Below is a small trained network, with its code and all its weights. Each question gives an input and a target symbol and asks what happens when units are switched off, that is, made to give their printed mean instead of their output.

import numpy as np


def w(rows, s, z=0):
    codes = np.array(rows[::2]) - 128.0
    scale = np.full(codes.shape[1], s)
    scale[-1] = z or s
    return codes * scale


def f(y):
    return y / 2 * (1 + np.tanh(0.7978845608 * (y + 0.044715 * y**3)))


def softmax(a):
    e = np.exp(a - a.max(-1, keepdims=True))
    return e / e.sum(-1, keepdims=True)


def log_softmax(a):
    a = a - a.max(-1, keepdims=True)
    return a - np.log(np.exp(a).sum(-1, keepdims=True))


def net(x, mask):
    ids = ['αβεζημφω'.index(c) for c in x.split()]
    T = len(ids)
    res = E[ids] + P[:T]
    q, k, v = (res @ M[0].T for M in (Q, K, V))
    z = softmax(np.where(np.tri(T) > 0, q @ k.T / 4**0.5, -1e9)) @ v
    res = res + np.where(mask[0], z, O[0][:, -1]) @ O[0][:, :-1]
    y = f(res @ A[0][:, :-1].T + A[0][:, -1])
    res = res + np.where(mask[1:17], y, B[0][:, -1]) @ B[0][:, :-1]
    return log_softmax(res[-1] @ U[:, :-1].T + U[:, -1])


Q, K, V, O, A, B = {}, {}, {}, {}, {}, {}
E = w([
[131,22,153],'α',
[118,146,105],'β',
[154,144,67],'ε',
[98,142,170],'ζ',
[97,124,134],'η',
[247,129,208],'μ',
[142,137,145],'φ',
[34,141,80],'ω',
],0.015)
P = w([
[110,133,95],'0',
[112,137,212],'1',
[33,23,100],'2',
[198,148,60],'3',
[70,211,164],'4',
[88,5,126],'5',
[248,140,80],'6',
],0.013)
Q[0] = w([
[108,177,3],'h1',
[202,132,110],'h1',
[20,52,182],'h1',
[166,3,98],'h1',
],0.0062)
K[0] = w([
[146,53,172],'h1',
[191,125,113],'h1',
[161,149,74],'h1',
[178,254,175],'h1',
],0.0087)
V[0] = w([
[104,237,61],'h1',
[62,104,152],'h1',
[251,119,51],'h1',
[209,255,169],'h1',
],0.0068)
O[0] = w([
[7,150,36,195],'h1',
[198,84,40,143],'h1',
[148,169,178,153],'h1',
[150,165,122,2],'h1',
],0.012,0.0016)
A[0] = w([
[185,177,62,93],'n1',
[164,56,124,254],'n2',
[152,102,87,75],'n3',
[177,194,101,157],'n4',
[118,66,178,171],'n5',
[71,108,134,132],'n6',
[90,86,93,109],'n7',
[163,205,178,191],'n8',
[91,98,117,213],'n9',
[141,201,71,85],'n10',
[113,81,176,100],'n11',
[79,252,155,105],'n12',
[100,95,120,33],'n13',
[77,108,69,231],'n14',
[168,86,86,87],'n15',
[180,108,127,180],'n16',
],0.013,0.0054)
B[0] = w([
[82,162,150,170],'n1',
[161,152,186,205],'n2',
[66,146,194,144],'n3',
[69,199,97,174],'n4',
[92,145,176,158],'n5',
[145,169,132,170],'n6',
[136,110,55,183],'n7',
[105,156,3,174],'n8',
[170,105,106,195],'n9',
[71,130,152,156],'n10',
[32,156,93,138],'n11',
[2,132,227,161],'n12',
[87,190,86,136],'n13',
[140,79,127,247],'n14',
[82,144,191,156],'n15',
[160,167,172,167],'n16',
],0.0089,0.011)
U = w([
[67,119,166,54],'α',
[182,89,143,134],'β',
[241,69,122,216],'ε',
[2,144,180,1],'ζ',
[126,143,153,214],'η',
[208,117,242,187],'μ',
[168,178,120,181],'φ',
[135,111,81,22],'ω',
],0.0089,0.0049)

Each question gives the input, a string of symbols that net reads in full, and the target symbol t.
The units are the heads (4 rows each of Q, K, V and O) and the neurons (one row each of A and B). Each row of codes is followed by its name. A weight is (code - 128) times the scale printed after its matrix; where a second scale follows, it is the last column's (O, A, B and U).
mask holds one flag per unit, heads first, then neurons. A switched-off unit (its flag False) gives its mean, the last column of its rows in O or B, instead of its output. The means were averaged over made-up inputs and are rounded, as every weight is.
A unit's drop is (log p(t) with every unit on - log p(t) with that unit switched off) / (log p(t) with every unit on - log p(t) with every unit switched off).
The circuit of an input: a set's keep is (log p(t) with only the set's units on - log p(t) with every unit switched off) / (log p(t) with every unit on - log p(t) with every unit switched off). Starting from the 12 units with the biggest drops (on a tie, the unit counted first), units are removed one at a time, each time the one whose removal leaves the highest keep (on an exact tie, the one counted first), for as long as the keep stays at least 0.8.
units of the circuit, in order: the units of the circuit, biggest drop first
k most important neurons: the k neurons with the biggest drops, biggest first
drop when u is switched off: that unit's drop, to one decimal
input α ε β ζ η α β, target μ: units of the circuit, in order -> (h1; n2; n16)
input μ φ η ε ε ω α, target μ: units of the circuit, in order -> (n2; n8)
input ζ ε β β ω μ α, target μ: units of the circuit, in order -> (n2; n8; n15)
input ε μ ε α μ, target ζ: units of the circuit, in order -> (n12)
input ε ε ε β μ, target ζ: units of the circuit, in order -> (n12; h1)
input α β μ, target μ: units of the circuit, in order -> (h1; n2; n8)
input ε ε ω, target ω: 2 most important neurons -> (n7; n13)
input ε μ ε ε μ μ η, target φ: 2 most important neurons -> (n8; n4)
input ω ε ε, target ε: drop when h1 is switched off -> 0.0
input α φ ω η α β ε, target μ: drop when n16 is switched off -> 0.3
input ζ ζ ε ε, target ζ: drop when n15 is switched off -> 0.2
input α ε ε ω φ α ω, target μ: drop when n11 is switched off -> 0.0
